Here is a tiny trained network, its code and every weight. The questions are about switching its units off for an input and a class, where a switched-off unit gives its printed mean instead of its output.

import numpy as np


def w(rows, s, z=0):
    codes = np.array(rows[::2]) - 128.0
    scale = np.full(codes.shape[1], s)
    scale[-1] = z or s
    return codes * scale


def f(y):
    return np.maximum(y, 0)


def log_softmax(a):
    a = a - a.max(-1, keepdims=True)
    return a - np.log(np.exp(a).sum(-1, keepdims=True))


def net(x, mask):
    res = np.array(x, float).reshape(1, 7) / 4 @ E
    y = f(res @ A[0][:, :-1].T + A[0][:, -1])
    res = res + np.where(mask, y, B[0][:, -1]) @ B[0][:, :-1]
    return log_softmax(res[-1] @ U[:, :-1].T + U[:, -1])


A, B = {}, {}
E = w([
[114,138,116,120,128,132,143,122,137,127],'x0',
[140,220,88,194,126,255,50,113,45,61],'x1',
[33,81,214,234,110,217,170,174,175,188],'x2',
[116,151,119,121,131,128,157,115,138,129],'x3',
[136,98,127,134,119,131,88,139,124,129],'x4',
[163,27,85,111,212,198,193,72,7,188],'x5',
[115,129,73,180,17,51,223,219,2,131],'x6',
],0.0082)
A[0] = w([
[121,121,88,155,50,113,176,176,68,141,118],'n0',
[117,64,182,118,129,90,197,163,185,231,127],'n1',
[228,166,3,20,105,14,95,71,112,40,48],'n2',
[102,120,222,19,178,158,68,74,212,127,117],'n3',
[137,197,126,184,93,208,95,115,113,95,124],'n4',
[137,122,136,157,184,177,98,93,213,124,141],'n5',
[181,145,183,85,169,191,67,67,216,132,172],'n6',
[198,142,63,68,202,44,102,77,78,85,4],'n7',
[45,111,229,231,109,188,165,181,142,131,53],'n8',
[105,122,76,186,73,66,160,182,83,120,131],'n9',
[107,206,156,150,80,90,84,186,200,105,116],'n10',
[120,191,81,198,103,184,79,85,98,94,149],'n11',
[113,46,85,140,217,100,148,85,106,187,86],'n12',
[145,152,169,57,140,140,78,73,161,126,81],'n13',
[106,69,164,103,140,20,157,129,173,169,148],'n14',
[110,158,84,154,86,74,139,206,40,149,139],'n15',
[128,191,89,213,125,226,138,168,90,65,159],'n16',
[61,200,206,157,112,62,100,207,200,35,85],'n17',
[112,171,95,161,49,57,119,198,56,146,111],'n18',
[89,201,141,157,39,79,76,177,215,51,64],'n19',
[107,133,84,141,52,94,157,195,81,162,137],'n20',
[57,60,105,162,148,158,141,59,66,180,24],'n21',
[85,71,141,186,150,196,161,129,112,181,49],'n22',
[120,74,120,67,120,58,158,199,190,128,161],'n23',
[100,160,189,145,74,115,93,114,172,111,108],'n24',
[100,125,185,140,140,211,111,113,199,195,85],'n25',
[131,54,141,62,101,82,177,154,198,170,194],'n26',
[70,182,124,194,119,188,92,150,103,51,158],'n27',
[176,28,50,109,207,222,213,74,49,151,78],'n28',
[18,98,157,252,100,210,191,188,190,209,23],'n29',
[138,199,72,214,128,250,102,126,63,103,185],'n30',
[72,40,135,114,127,30,153,162,187,185,156],'n31',
[108,121,91,146,32,107,190,221,73,131,124],'n32',
[113,179,148,136,52,73,92,170,225,87,65],'n33',
[77,109,143,146,9,136,181,191,97,108,91],'n34',
],0.0081,0.0027)
B[0] = w([
[64,189,125,142,206,221,131,100,146,136,205],'n0',
[186,150,150,66,17,58,64,61,95,86,212],'n1',
[219,155,18,207,87,68,28,243,224,225,251],'n2',
[75,220,165,149,240,180,93,48,151,128,222],'n3',
[150,174,180,50,39,46,85,43,130,48,196],'n4',
[55,205,137,147,207,191,96,108,148,114,193],'n5',
[30,204,179,166,244,197,125,86,152,98,221],'n6',
[198,129,14,223,112,105,106,252,199,196,210],'n7',
[187,164,2,221,83,59,97,208,225,185,225],'n8',
[79,151,169,154,228,172,100,103,153,99,210],'n9',
[169,40,105,97,97,213,234,168,82,185,212],'n10',
[147,175,185,81,54,58,98,64,84,48,203],'n11',
[114,8,189,79,102,131,201,126,22,144,179],'n12',
[35,185,98,171,201,142,136,89,198,126,179],'n13',
[147,155,174,71,66,15,95,26,101,35,207],'n14',
[62,170,121,135,214,175,108,124,151,132,215],'n15',
[184,134,183,87,48,64,79,69,124,24,215],'n16',
[178,41,153,76,120,211,220,178,46,190,230],'n17',
[75,241,143,178,232,183,111,91,172,101,217],'n18',
[168,19,174,77,133,211,242,221,61,222,229],'n19',
[38,201,172,153,224,212,139,69,135,110,206],'n20',
[157,42,168,125,137,209,209,185,83,190,176],'n21',
[215,80,39,150,132,129,124,232,173,224,182],'n22',
[171,170,171,41,51,35,63,47,130,63,203],'n23',
[160,76,134,116,172,188,181,146,120,176,183],'n24',
[95,203,61,245,163,172,81,146,194,157,194],'n25',
[133,145,211,103,69,66,96,32,108,67,208],'n26',
[197,142,179,81,40,26,102,49,105,61,203],'n27',
[155,9,166,63,128,230,235,183,6,170,235],'n28',
[191,167,46,190,98,62,28,223,210,248,245],'n29',
[176,113,218,36,38,9,108,46,93,65,237],'n30',
[163,129,211,96,64,49,85,67,134,39,219],'n31',
[52,154,137,166,220,192,98,103,151,84,225],'n32',
[183,4,190,60,90,218,204,180,31,190,217],'n33',
[65,180,126,179,217,146,81,80,159,166,208],'n34',
],0.0062,0.014)
U = w([
[140,155,196,52,52,34,99,46,118,37,198],'0',
[32,186,156,151,250,193,124,78,171,96,164],'1',
[153,42,158,63,126,191,227,182,51,163,215],'2',
[177,163,45,183,97,61,79,220,213,175,11],'3',
],0.012,0.0013)

Each question gives the input, the list of numbers given to net, and the class t.
The units are the neurons (one row each of A and B). Each row of codes is followed by its name. A weight is (code - 128) times the scale printed after its matrix; where a second scale follows, it is the last column's (A, B and U).
mask holds one flag per neuron, in row order. A switched-off neuron (its flag False) gives its mean, the last column of its row in B, instead of its output. The means were averaged over made-up inputs and are rounded, as every weight is.
A unit's drop is (log p(t) with every unit on - log p(t) with that unit switched off) / (log p(t) with every unit on - log p(t) with every unit switched off).
The circuit of an input: a set's keep is (log p(t) with only the set's units on - log p(t) with every unit switched off) / (log p(t) with every unit on - log p(t) with every unit switched off). Starting from the 12 units with the biggest drops (on a tie, the unit counted first), units are removed one at a time, each time the one whose removal leaves the highest keep (on an exact tie, the one counted first), for as long as the keep stays at least 0.8.
circuit, biggest first: the units of the circuit, biggest drop first
unit that matters most: the unit with the biggest drop
top k neurons: the k neurons with the biggest drops, biggest first
drop when u is switched off: that unit's drop, to one decimal
input [0,5,8,4,-4,-1,7], class 3: unit that matters most	n29
input [-4,6,4,-1,-4,4,5], class 0: top 2 neurons	[n30; n16]
input [1,6,6,6,-4,-3,0], class 0: top 2 neurons	[n30; n27]
input [5,-5,4,-6,8,5,2], class 0: top 2 neurons	[n1; n31]
input [6,6,3,-4,1,1,-6], class 0: top 3 neurons	[n30; n4; n27]
input [7,-6,8,2,0,1,8], class 1: top 4 neurons	[n20; n32; n2; n0]
input [-2,-8,7,-4,4,-4,7], class 0: top 3 neurons	[n1; n31; n14]
input [-1,6,4,5,3,-8,0], class 2: top 2 neurons	[n19; n17]
input [-7,-7,1,0,-7,7,1], class 0: top 4 neurons	[n1; n14; n31; n26]
input [7,3,4,-7,0,2,1], class 3: top 2 neurons	[n29; n22]
input [-5,-4,-5,3,-1,7,-7], class 1: top 2 neurons	[n3; n6]
input [0,-4,-7,-5,5,8,-3], class 2: top 2 neurons	[n28; n12]
input [6,-7,2,-8,5,-2,8], class 1: top 2 neurons	[n32; n20]
input [3,5,-4,-7,5,-7,-4], class 2: circuit, biggest first	[n19]
input [-3,-4,4,-8,-5,-5,2], class 2: top 4 neurons	[n17; n19; n33; n10]
input [7,8,8,-6,0,5,3], class 0: drop when n16 is switched off	1.1
input [7,0,-8,-2,3,7,-3], class 3: drop when n19 is switched off	0.3
input [2,5,-8,3,7,0,8], class 1: drop when n9 is switched off	0.4
